Below is a small trained network, with its code and all its weights. Each question gives an input and a class and asks what happens when units are switched off, that is, made to give their printed mean instead of their output.

import numpy as np


def w(rows, s, z=0):
    codes = np.array(rows[::2]) - 128.0
    scale = np.full(codes.shape[1], s)
    scale[-1] = z or s
    return codes * scale


def f(y):
    return np.maximum(y, 0)


def log_softmax(a):
    a = a - a.max(-1, keepdims=True)
    return a - np.log(np.exp(a).sum(-1, keepdims=True))


def net(x, mask):
    res = np.array(x, float).reshape(1, 5) / 4 @ E
    y = f(res @ A[0][:, :-1].T + A[0][:, -1])
    res = res + np.where(mask, y, B[0][:, -1]) @ B[0][:, :-1]
    return log_softmax(res[-1] @ U[:, :-1].T + U[:, -1])


A, B = {}, {}
E = w([
[94,76,185,189,178,169,135,116,59,164,220,123],'x0',
[150,184,203,226,92,180,47,75,122,157,122,103],'x1',
[190,49,135,137,98,226,87,190,218,139,31,212],'x2',
[163,35,110,136,85,89,150,91,171,193,176,35],'x3',
[84,132,173,108,104,93,174,8,148,210,27,194],'x4',
],0.011)
A[0] = w([
[118,192,126,66,106,78,135,74,157,157,109,104,152],'N0',
[189,11,44,92,73,168,171,161,176,156,146,142,108],'N1',
[59,96,184,109,168,95,125,103,94,205,183,198,230],'N2',
[88,43,155,88,127,153,161,98,92,132,63,202,106],'N3',
[128,130,209,178,155,111,137,101,34,163,208,76,181],'N4',
[111,142,223,191,156,143,85,79,84,146,214,86,128],'N5',
[116,2,103,134,115,115,179,119,183,170,143,149,252],'N6',
[101,177,38,78,99,31,165,150,90,85,187,117,210],'N7',
[102,187,89,111,127,54,157,145,78,135,174,56,179],'N8',
[129,218,118,78,117,67,110,88,90,84,118,121,98],'N9',
[195,22,138,97,117,100,84,157,138,135,148,120,95],'N10',
[188,26,71,143,154,111,171,162,182,170,137,78,102],'N11',
[122,183,127,85,110,56,162,26,143,164,107,157,193],'N12',
[113,141,47,17,203,141,129,212,85,19,172,179,128],'N13',
[121,188,154,201,178,248,50,160,96,94,119,202,162],'N14',
[174,153,158,99,113,208,40,172,163,181,59,184,189],'N15',
],0.0087,0.0045)
B[0] = w([
[152,116,105,129,159,101,106,65,154,136,106,177,196],'N0',
[174,73,186,119,99,91,71,110,142,55,152,127,223],'N1',
[124,134,117,91,112,193,190,90,73,127,178,148,206],'N2',
[113,106,140,99,114,168,169,133,192,165,186,180,187],'N3',
[73,135,79,147,63,163,130,80,99,126,65,56,239],'N4',
[53,119,94,187,73,169,107,86,101,110,92,80,226],'N5',
[164,62,144,79,153,131,95,109,116,136,198,105,219],'N6',
[115,180,109,64,214,35,141,149,112,107,147,52,248],'N7',
[119,186,150,131,149,76,103,135,68,186,123,89,233],'N8',
[161,197,145,112,200,89,116,117,118,158,63,157,196],'N9',
[147,102,143,107,112,117,71,137,127,72,130,129,184],'N10',
[145,58,163,108,118,96,68,84,133,108,152,119,211],'N11',
[151,145,102,79,128,134,163,82,190,204,103,156,224],'N12',
[113,87,127,69,141,105,214,254,71,93,84,76,251],'N13',
[181,154,125,192,131,169,118,194,118,126,142,176,239],'N14',
[106,143,175,152,84,160,93,189,184,87,140,226,234],'N15',
],0.0093,0.017)
U = w([
[153,204,125,129,200,25,121,50,124,192,124,100,188],'0',
[118,139,122,82,189,49,180,208,103,105,123,62,98],'1',
[140,166,147,117,111,110,136,111,243,130,28,208,113],'2',
[117,147,117,148,163,145,209,145,36,115,92,123,4],'3',
[72,139,103,198,82,158,101,43,109,146,115,54,175],'4',
[180,2,165,118,130,110,37,112,155,85,177,108,223],'5',
[170,162,165,225,125,190,94,217,154,101,143,178,169],'6',
[126,88,140,103,147,171,199,69,165,209,190,166,74],'7',
],0.0091,0.002)

Each question gives the input, the list of numbers given to net, and the class t.
The units are the neurons (one row each of A and B). Each row of codes is followed by its name. A weight is (code - 128) times the scale printed after its matrix; where a second scale follows, it is the last column's (A, B and U).
mask holds one flag per neuron, in row order. A switched-off neuron (its flag False) gives its mean, the last column of its row in B, instead of its output. The means were averaged over made-up inputs and are rounded, as every weight is.
A unit's drop is (log p(t) with every unit on - log p(t) with that unit switched off) / (log p(t) with every unit on - log p(t) with every unit switched off).
The circuit of an input: a set's keep is (log p(t) with only the set's units on - log p(t) with every unit switched off) / (log p(t) with every unit on - log p(t) with every unit switched off). Starting from the 12 units with the biggest drops (on a tie, the unit counted first), units are removed one at a time, each time the one whose removal leaves the highest keep (on an exact tie, the one counted first), for as long as the keep stays at least 0.8.
units of the circuit, in order: the units of the circuit, biggest drop first
k most important neurons: the k neurons with the biggest drops, biggest first
drop of u: that unit's drop, to one decimal
input [8,0,6,-7,8], class 6: units of the circuit, in order => N14
input [8,2,6,-1,6], class 6: 3 most important neurons => N15; N14; N12
input [7,-1,-7,-2,0], class 4: 2 most important neurons => N4; N5
input [1,5,-1,-1,6], class 2: 4 most important neurons => N12; N6; N8; N0
input [-6,-1,2,1,0], class 5: 2 most important neurons => N1; N9
input [-2,7,-4,-3,2], class 4: 2 most important neurons => N5; N7
input [6,1,-4,-8,7], class 4: 2 most important neurons => N5; N4
input [-6,6,-1,8,7], class 2: 2 most important neurons => N7; N8
input [-3,7,2,-4,4], class 6: 2 most important neurons => N14; N15
input [-2,-4,7,0,5], class 5: 2 most important neurons => N6; N1
input [5,5,1,7,-7], class 4: drop of N4 => 0.5
input [-8,8,6,-1,2], class 6: drop of N1 => 0.0
input [1,1,-3,1,-1], class 4: drop of N13 => 0.1
input [3,-2,0,1,-1], class 5: units of the circuit, in order => N13
